Below is a small trained network, with its code and all its weights. Each question gives an input and a target symbol and asks what happens when units are switched off, that is, made to give their printed mean instead of their output.

import numpy as np


def w(rows, s, z=0):
    codes = np.array(rows[::2]) - 128.0
    scale = np.full(codes.shape[1], s)
    scale[-1] = z or s
    return codes * scale


def norm(h):
    return h / np.sqrt((h * h).mean(-1, keepdims=True) + 1e-5)


def f(y):
    return y / 2 * (1 + np.tanh(0.7978845608 * (y + 0.044715 * y**3)))


def softmax(a):
    e = np.exp(a - a.max(-1, keepdims=True))
    return e / e.sum(-1, keepdims=True)


def log_softmax(a):
    a = a - a.max(-1, keepdims=True)
    return a - np.log(np.exp(a).sum(-1, keepdims=True))


def net(x, mask):
    ids = ['ΔΘΛΦΩαεζημπστψ'.index(c) for c in x.split()]
    T = len(ids)
    res = E[ids] + P[:T]
    q, k, v = (norm(res) @ M[0].T for M in (Q, K, V))
    z = softmax(np.where(np.tri(T) > 0, q @ k.T / 3**0.5, -1e9)) @ v
    res = res + np.where(mask[0], z, O[0][:, -1]) @ O[0][:, :-1]
    y = f(norm(res) @ A[0][:, :-1].T + A[0][:, -1])
    res = res + np.where(mask[1:13], y, B[0][:, -1]) @ B[0][:, :-1]
    return log_softmax(norm(res)[-1] @ U[:, :-1].T + U[:, -1])


Q, K, V, O, A, B = {}, {}, {}, {}, {}, {}
E = w([
[142,62,194],'Δ',
[136,51,151],'Θ',
[158,73,194],'Λ',
[157,181,160],'Φ',
[185,174,121],'Ω',
[254,181,161],'α',
[125,141,164],'ε',
[184,198,108],'ζ',
[128,147,162],'η',
[12,156,118],'μ',
[116,145,120],'π',
[131,72,129],'σ',
[166,91,180],'τ',
[183,168,121],'ψ',
],0.0085)
P = w([
[104,119,114],'0',
[245,25,114],'1',
[233,33,155],'2',
[91,130,221],'3',
[224,94,137],'4',
[255,64,136],'5',
[77,175,252],'6',
[224,96,138],'7',
[218,40,175],'8',
[78,238,213],'9',
],0.009)
Q[0] = w([
[6,210,55],'H0',
[60,237,255],'H0',
[160,101,90],'H0',
],0.009)
K[0] = w([
[178,41,34],'H0',
[63,225,91],'H0',
[84,43,254],'H0',
],0.0098)
V[0] = w([
[200,150,35],'H0',
[146,205,78],'H0',
[198,101,254],'H0',
],0.0082)
O[0] = w([
[250,143,183,64],'H0',
[133,166,149,103],'H0',
[121,22,45,255],'H0',
],0.014,0.0047)
A[0] = w([
[249,65,150,2],'N0',
[106,162,126,73],'N1',
[108,138,200,153],'N2',
[133,124,91,69],'N3',
[156,17,50,147],'N4',
[142,205,98,128],'N5',
[141,172,90,92],'N6',
[67,177,141,251],'N7',
[121,152,147,103],'N8',
[137,160,123,114],'N9',
[202,38,60,247],'N10',
[85,176,126,227],'N11',
],0.012,0.0044)
B[0] = w([
[5,79,41,152],'N0',
[118,135,175,121],'N1',
[149,216,31,138],'N2',
[128,167,224,129],'N3',
[140,139,223,255],'N4',
[64,78,226,130],'N5',
[96,113,176,120],'N6',
[161,73,49,153],'N7',
[105,148,129,124],'N8',
[89,92,161,124],'N9',
[85,187,203,253],'N10',
[104,2,84,145],'N11',
],0.0063,0.013)
U = w([
[169,96,72,152],'Δ',
[193,141,133,164],'Θ',
[145,71,83,147],'Λ',
[138,150,60,168],'Φ',
[176,69,174,90],'Ω',
[240,105,144,118],'α',
[1,233,64,122],'ε',
[235,226,141,253],'ζ',
[113,117,109,86],'η',
[14,250,227,96],'μ',
[139,74,127,112],'π',
[113,105,117,97],'σ',
[129,134,61,154],'τ',
[155,115,122,119],'ψ',
],0.0092,0.005)

Each question gives the input, a string of symbols that net reads in full, and the target symbol t.
The units are the heads (3 rows each of Q, K, V and O) and the neurons (one row each of A and B). Each row of codes is followed by its name. A weight is (code - 128) times the scale printed after its matrix; where a second scale follows, it is the last column's (O, A, B and U).
mask holds one flag per unit, heads first, then neurons. A switched-off unit (its flag False) gives its mean, the last column of its rows in O or B, instead of its output. The means were averaged over made-up inputs and are rounded, as every weight is.
A unit's drop is (log p(t) with every unit on - log p(t) with that unit switched off) / (log p(t) with every unit on - log p(t) with every unit switched off).
The circuit of an input: a set's keep is (log p(t) with only the set's units on - log p(t) with every unit switched off) / (log p(t) with every unit on - log p(t) with every unit switched off). Starting from the 12 units with the biggest drops (on a tie, the unit counted first), units are removed one at a time, each time the one whose removal leaves the highest keep (on an exact tie, the one counted first), for as long as the keep stays at least 0.8.
units of the circuit, in order: the units of the circuit, biggest drop first
k most important neurons: the k neurons with the biggest drops, biggest first
drop of u: that unit's drop, to one decimal
input μ Φ Ω, target μ: units of the circuit, in order : (N10 N7)
input ζ α Ω ε μ, target μ: units of the circuit, in order : (N10 N0 H0 N11)
input Ω Ω η Ω μ α α, target ζ: 3 most important neurons : (N10 N2 N4)
input μ Ω η, target μ: units of the circuit, in order : (H0 N10)
input Ω Ω π Θ, target ζ: units of the circuit, in order : (H0 N2)
input μ ψ α π Ω Ω μ Ω σ Λ, target ε: 2 most important neurons : (N2 N4)
input μ α ζ π π Λ Ω μ ε Ω, target ε: 4 most important neurons : (N4 N2 N7 N10)
input Ω π μ Ω π μ μ μ Ω Λ, target ζ: 3 most important neurons : (N2 N10 N0)
input μ Ω ψ, target μ: 2 most important neurons : (N0 N10)
input ε Δ π ψ π μ Ω ζ, target μ: drop of N7 : 0.1
input π μ Ω μ π τ, target μ: drop of N5 : 0.0
input μ Ω σ ε, target ε: drop of H0 : 1.3
